Here is a tiny trained network, its code and every weight. The questions are about switching its units off for an input and a target symbol, where a switched-off unit gives its printed mean instead of its output.

import numpy as np


def w(rows, s, z=0):
    codes = np.array(rows[::2]) - 128.0
    scale = np.full(codes.shape[1], s)
    scale[-1] = z or s
    return codes * scale


def norm(h):
    return h / np.sqrt((h * h).mean(-1, keepdims=True) + 1e-5)


def f(y):
    return np.maximum(y, 0)


def softmax(a):
    e = np.exp(a - a.max(-1, keepdims=True))
    return e / e.sum(-1, keepdims=True)


def log_softmax(a):
    a = a - a.max(-1, keepdims=True)
    return a - np.log(np.exp(a).sum(-1, keepdims=True))


def net(x, mask):
    ids = ['Θαβγλμστψ'.index(c) for c in x.split()]
    T = len(ids)
    res = E[ids] + P[:T]
    u = 0
    for l in range(2):
        q, k, v = (norm(res) @ M[l].T for M in (Q, K, V))
        z = softmax(np.where(np.tri(T) > 0, q @ k.T / 2**0.5, -1e9)) @ v
        res = res + np.where(mask[u], z, O[l][:, -1]) @ O[l][:, :-1]
        u += 1
        y = f(norm(res) @ A[l][:, :-1].T + A[l][:, -1])
        res = res + np.where(mask[u : u + 4], y, B[l][:, -1]) @ B[l][:, :-1]
        u += 4
    return log_softmax(norm(res)[-1] @ U[:, :-1].T + U[:, -1])


Q, K, V, O, A, B = {}, {}, {}, {}, {}, {}
E = w([
[2,185,129,125,168,122,52,155,125,133,150,154],'Θ',
[148,153,80,204,144,146,118,89,152,125,145,134],'α',
[150,152,152,187,153,154,97,128,131,43,150,116],'β',
[117,134,119,199,82,79,116,135,145,137,127,112],'γ',
[182,161,107,143,127,168,59,118,98,90,172,148],'λ',
[135,89,69,112,161,126,147,180,120,127,214,40],'μ',
[87,63,140,81,49,151,157,145,142,6,55,153],'σ',
[135,126,117,178,119,104,93,119,94,133,111,131],'τ',
[193,109,157,84,215,111,138,141,144,174,60,107],'ψ',
],0.017)
P = w([
[141,158,197,89,74,150,145,54,161,219,253,68],'0',
[149,159,111,204,137,116,75,118,101,100,78,138],'1',
[100,103,155,186,115,109,109,202,97,99,137,168],'2',
[86,164,46,183,115,125,107,181,129,57,63,102],'3',
[80,60,95,231,117,75,116,207,84,62,134,206],'4',
[49,145,40,205,170,79,133,129,124,65,65,118],'5',
],0.0075)
Q[0] = w([
[161,37,181,152,104,108,147,148,89,145,171,179],'0.h1',
[89,79,141,2,183,107,178,191,127,174,103,138],'0.h1',
],0.0094)
K[0] = w([
[137,178,83,117,110,185,90,67,183,104,60,2],'0.h1',
[87,117,23,164,194,99,84,237,120,65,69,188],'0.h1',
],0.0074)
V[0] = w([
[108,127,115,128,129,33,87,124,122,255,95,117],'0.h1',
[191,108,151,93,245,190,63,136,92,137,96,138],'0.h1',
],0.0057)
O[0] = w([
[135,209,141,222,143,229,160,212,8,190,102,185,162],'0.h1',
[52,224,197,68,121,13,255,61,105,145,132,228,253],'0.h1',
],0.0073,0.0048)
A[0] = w([
[42,69,172,202,25,137,184,90,96,84,61,155,132],'0.n1',
[99,211,149,218,151,144,171,51,111,116,85,189,4],'0.n2',
[127,127,50,204,149,148,3,241,117,148,180,74,107],'0.n3',
[144,43,101,68,177,127,104,196,166,156,149,47,25],'0.n4',
],0.0059,0.0026)
B[0] = w([
[162,147,92,77,126,170,88,108,139,113,152,119,213],'0.n1',
[144,134,138,33,47,107,106,187,104,158,144,160,250],'0.n2',
[118,132,158,170,103,82,175,76,188,116,118,129,253],'0.n3',
[146,189,114,124,170,115,98,247,94,96,128,88,204],'0.n4',
],0.011,0.0053)
Q[1] = w([
[67,86,197,2,176,184,117,153,107,188,57,171],'1.h1',
[160,110,140,115,232,42,196,212,107,166,52,102],'1.h1',
],0.0069)
K[1] = w([
[144,151,106,111,113,64,142,133,90,84,78,214],'1.h1',
[90,161,56,121,174,80,212,154,2,115,117,159],'1.h1',
],0.011)
V[1] = w([
[253,132,119,78,91,169,67,136,97,153,78,174],'1.h1',
[164,94,196,98,195,100,108,203,178,79,94,77],'1.h1',
],0.0058)
O[1] = w([
[119,144,225,193,157,121,25,2,146,147,41,102,88],'1.h1',
[135,140,238,51,133,154,138,139,124,248,113,223,251],'1.h1',
],0.0091,0.0021)
A[1] = w([
[65,166,134,179,94,105,137,106,166,110,165,155,141],'1.n1',
[102,34,117,10,83,196,129,116,183,90,143,152,16],'1.n2',
[157,116,122,149,108,190,115,150,169,84,112,147,93],'1.n3',
[10,212,136,141,92,172,68,148,90,142,176,174,3],'1.n4',
],0.012,0.005)
B[1] = w([
[127,136,154,78,181,146,113,113,63,131,96,161,249],'1.n1',
[103,113,164,113,67,243,131,104,123,121,80,4,240],'1.n2',
[116,95,130,82,116,99,158,125,140,210,145,120,186],'1.n3',
[65,150,165,227,135,182,126,123,227,36,130,201,255],'1.n4',
],0.014,0.0057)
U = w([
[150,152,90,105,101,103,153,185,106,95,176,127,214],'Θ',
[149,80,100,136,155,83,204,17,156,98,129,138,160],'α',
[126,116,145,97,98,160,127,105,100,98,91,75,212],'β',
[146,85,127,200,108,116,147,117,143,176,110,122,158],'γ',
[150,148,104,78,153,106,1,111,64,94,161,135,122],'λ',
[155,144,178,74,107,123,141,129,84,190,87,193,7],'μ',
[150,83,148,119,132,47,106,87,216,117,127,122,92],'σ',
[143,118,117,183,161,144,121,121,9,117,103,114,57],'τ',
[98,171,132,172,148,148,98,112,152,98,122,171,196],'ψ',
],0.0086,0.0016)

Each question gives the input, a string of symbols that net reads in full, and the target symbol t.
The units are the heads (2 rows each of Q, K, V and O) and the neurons (one row each of A and B). Each row of codes is followed by its name. A weight is (code - 128) times the scale printed after its matrix; where a second scale follows, it is the last column's (O, A, B and U).
mask holds one flag per unit, layer by layer, with each layer's heads first. A switched-off unit (its flag False) gives its mean, the last column of its rows in O or B, instead of its output. The means were averaged over made-up inputs and are rounded, as every weight is.
A unit's drop is (log p(t) with every unit on - log p(t) with that unit switched off) / (log p(t) with every unit on - log p(t) with every unit switched off).
The circuit of an input: a set's keep is (log p(t) with only the set's units on - log p(t) with every unit switched off) / (log p(t) with every unit on - log p(t) with every unit switched off). Starting from all 10 units, units are removed one at a time, each time the one whose removal leaves the highest keep (on an exact tie, the one counted first), for as long as the keep stays at least 0.8.
circuit, biggest first: the units of the circuit, biggest drop first
k most important neurons: the k neurons with the biggest drops, biggest first
k most important neurons of layer l: the k neurons of layer l with the biggest drops, biggest first
drop of u: that unit's drop, to one decimal
input μ ψ α α β, target μ: 2 most important neurons : [0.n4 1.n1]
input β σ ψ τ β, target β: circuit, biggest first : [0.h1 1.n2 1.h1]
input σ ψ σ μ λ, target σ: circuit, biggest first : [0.h1 0.n3]
input ψ σ ψ σ ψ, target λ: circuit, biggest first : [0.h1 0.n4]
input σ ψ ψ σ ψ β, target σ: circuit, biggest first : [0.h1 1.n3]
input ψ ψ ψ ψ Θ ψ, target τ: circuit, biggest first : [0.h1 1.n4 0.n2]
input σ μ ψ τ, target σ: circuit, biggest first : [0.h1 0.n3]
input β ψ λ ψ, target α: 2 most important neurons : [0.n2 0.n4]
input β ψ ψ α, target β: circuit, biggest first : [0.h1 1.h1 1.n2]
input α ψ ψ β, target α: 2 most important neurons of layer 1 : [1.n3 1.n2]
input μ ψ λ, target μ: 4 most important neurons : [0.n3 0.n4 1.n1 1.n4]
input τ ψ ψ γ, target τ: 4 most important neurons : [1.n1 1.n4 0.n3 1.n2]
input τ ψ Θ ψ β, target τ: 4 most important neurons : [1.n1 1.n4 0.n3 1.n3]
input ψ ψ ψ γ ψ, target γ: most important neuron : [0.n3]
input μ β β ψ ψ τ, target μ: 3 most important neurons : [0.n3 0.n4 1.n4]
input Θ ψ ψ α, target Θ: most important neuron of layer 0 : [0.n2]
input ψ β ψ, target σ: 2 most important neurons : [1.n1 1.n2]
input μ τ β β ψ α, target μ: 3 most important neurons : [0.n3 0.n4 1.n1]
input γ ψ β β, target γ: 2 most important neurons : [1.n3 0.n3]
input ψ ψ ψ β ψ, target σ: most important neuron : [1.n1]
input β ψ ψ γ α, target β: drop of 1.h1 : 0.5
input σ ψ σ β γ, target σ: drop of 0.h1 : 1.2
input μ ψ τ τ, target μ: drop of 0.h1 : 1.8
input μ ψ ψ ψ μ ψ, target Θ: drop of 0.h1 : 1.2
input λ μ ψ σ ψ γ, target λ: 2 most important neurons of layer 1 : [1.n1 1.n4]
